Below are the code and all the weights of a small trained network. Each question names an input and a target symbol and asks about switching units off, where a switched-off unit gives its printed mean instead of its output.

import numpy as np


def w(rows, s, z=0):
    codes = np.array(rows[::2]) - 128.0
    scale = np.full(codes.shape[1], s)
    scale[-1] = z or s
    return codes * scale


def f(y):
    return y / 2 * (1 + np.tanh(0.7978845608 * (y + 0.044715 * y**3)))


def softmax(a):
    e = np.exp(a - a.max(-1, keepdims=True))
    return e / e.sum(-1, keepdims=True)


def log_softmax(a):
    a = a - a.max(-1, keepdims=True)
    return a - np.log(np.exp(a).sum(-1, keepdims=True))


def net(x, mask):
    ids = ['ΠΣΦΩαβδεζηθλξτψ'.index(c) for c in x.split()]
    T = len(ids)
    res = E[ids] + P[:T]
    r = res
    for j in range(2):
        rows = slice(2 * j, 2 * j + 2)
        q, k, v = (r @ M[0][rows].T for M in (Q, K, V))
        z = softmax(np.where(np.tri(T) > 0, q @ k.T / 2**0.5, -1e9)) @ v
        o = O[0][rows]
        res = res + np.where(mask[j], z, o[:, -1]) @ o[:, :-1]
    y = f(res @ A[0][:, :-1].T + A[0][:, -1])
    res = res + np.where(mask[2:10], y, B[0][:, -1]) @ B[0][:, :-1]
    return log_softmax(res[-1] @ U[:, :-1].T + U[:, -1])


Q, K, V, O, A, B = {}, {}, {}, {}, {}, {}
E = w([
[97,169,91],'Π',
[235,144,154],'Σ',
[143,190,224],'Φ',
[71,131,127],'Ω',
[65,138,123],'α',
[103,165,103],'β',
[135,152,123],'δ',
[58,124,135],'ε',
[103,154,112],'ζ',
[136,104,172],'η',
[139,189,80],'θ',
[96,150,114],'λ',
[158,156,121],'ξ',
[140,154,123],'τ',
[252,177,121],'ψ',
],0.023)
P = w([
[191,223,227],'0',
[110,137,111],'1',
[120,175,173],'2',
[137,190,197],'3',
[137,8,189],'4',
[127,78,155],'5',
[92,97,141],'6',
[117,53,131],'7',
],0.011)
Q[0] = w([
[137,241,116],'head 0',
[92,173,137],'head 0',
[145,104,66],'head 1',
[113,247,204],'head 1',
],0.014)
K[0] = w([
[134,147,166],'head 0',
[114,156,207],'head 0',
[116,82,126],'head 1',
[99,223,248],'head 1',
],0.019)
V[0] = w([
[92,140,64],'head 0',
[221,90,139],'head 0',
[11,39,229],'head 1',
[90,190,67],'head 1',
],0.012)
O[0] = w([
[159,200,88,63],'head 0',
[50,77,190,178],'head 0',
[76,184,221,2],'head 1',
[192,179,2,123],'head 1',
],0.0093,0.012)
A[0] = w([
[150,147,161,94],'neuron 0',
[175,56,185,17],'neuron 1',
[36,6,160,77],'neuron 2',
[168,128,25,114],'neuron 3',
[55,249,53,83],'neuron 4',
[226,6,178,194],'neuron 5',
[191,254,146,137],'neuron 6',
[2,178,243,2],'neuron 7',
],0.007,0.0045)
B[0] = w([
[67,63,107,128],'neuron 0',
[89,117,82,162],'neuron 1',
[167,186,123,192],'neuron 2',
[162,66,186,195],'neuron 3',
[138,149,199,149],'neuron 4',
[3,190,103,246],'neuron 5',
[4,138,165,156],'neuron 6',
[211,77,51,173],'neuron 7',
],0.007,0.013)
U = w([
[137,147,91,130],'Π',
[22,119,127,3],'Σ',
[158,28,236,172],'Φ',
[157,207,40,90],'Ω',
[82,33,51,130],'α',
[248,95,51,144],'β',
[139,83,144,21],'δ',
[197,219,51,203],'ε',
[154,117,103,108],'ζ',
[87,197,103,88],'η',
[149,205,89,221],'θ',
[98,254,106,227],'λ',
[157,192,88,157],'ξ',
[147,142,95,99],'τ',
[78,190,150,141],'ψ',
],0.007,0.0051)

Each question gives the input, a string of symbols that net reads in full, and the target symbol t.
The units are the heads (2 rows each of Q, K, V and O) and the neurons (one row each of A and B). Each row of codes is followed by its name. A weight is (code - 128) times the scale printed after its matrix; where a second scale follows, it is the last column's (O, A, B and U).
mask holds one flag per unit, heads first, then neurons. A switched-off unit (its flag False) gives its mean, the last column of its rows in O or B, instead of its output. The means were averaged over made-up inputs and are rounded, as every weight is.
A unit's drop is (log p(t) with every unit on - log p(t) with that unit switched off) / (log p(t) with every unit on - log p(t) with every unit switched off).
The circuit of an input: a set's keep is (log p(t) with only the set's units on - log p(t) with every unit switched off) / (log p(t) with every unit on - log p(t) with every unit switched off). Starting from all 10 units, units are removed one at a time, each time the one whose removal leaves the highest keep (on an exact tie, the one counted first), for as long as the keep stays at least 0.8.
units of the circuit, in order: the units of the circuit, biggest drop first
unit that matters most: the unit with the biggest drop
k most important neurons: the k neurons with the biggest drops, biggest first
heads that matter: for each layer, one digit per head in row order, 1 if its drop is at least 0.15 and else 0, layers parted by /
drop when u is switched off: that unit's drop, to one decimal
input η ε θ Π, target Φ: units of the circuit, in order : (head 1; neuron 5)
input θ ψ λ, target β: unit that matters most : head 1
input α ψ ζ, target λ: heads that matter : 11
input θ ψ ψ α, target β: heads that matter : 01
input α ψ β, target λ: units of the circuit, in order : (head 1; head 0)
input ξ θ θ ψ α, target β: units of the circuit, in order : (head 0; head 1; neuron 5)
input α λ λ θ, target λ: units of the circuit, in order : (head 1; neuron 6)
input ψ Σ ψ ξ, target α: units of the circuit, in order : (head 1; head 0)
input ψ Π ξ Σ, target α: units of the circuit, in order : (head 1; neuron 5; head 0)
input θ ψ ζ, target β: units of the circuit, in order : (head 1; neuron 5)
input β θ θ θ θ θ θ ε, target β: units of the circuit, in order : (head 0; neuron 5; head 1)
input Σ Σ Φ Φ ψ, target Σ: units of the circuit, in order : (neuron 5; head 0)
input ψ ψ Ω α ψ Σ ψ ψ, target α: 2 most important neurons : (neuron 1; neuron 5)
input α ψ ψ ψ η, target α: units of the circuit, in order : (head 1)
input ε ζ θ Ω, target λ: units of the circuit, in order : (head 0; head 1)
input ψ Σ η λ η, target Σ: heads that matter : 00
input θ Π ψ, target β: heads that matter : 01
input ψ ψ ψ, target α: heads that matter : 11
input ψ θ α, target α: heads that matter : 01
input θ ζ ψ θ, target β: heads that matter : 01
input η Π α α, target Φ: heads that matter : 01
input θ τ Φ, target Φ: 2 most important neurons : (neuron 5; neuron 7)
input ψ θ β, target α: drop when head 0 is switched off : 0.1
input α α λ Ω, target λ: drop when head 1 is switched off : 1.0
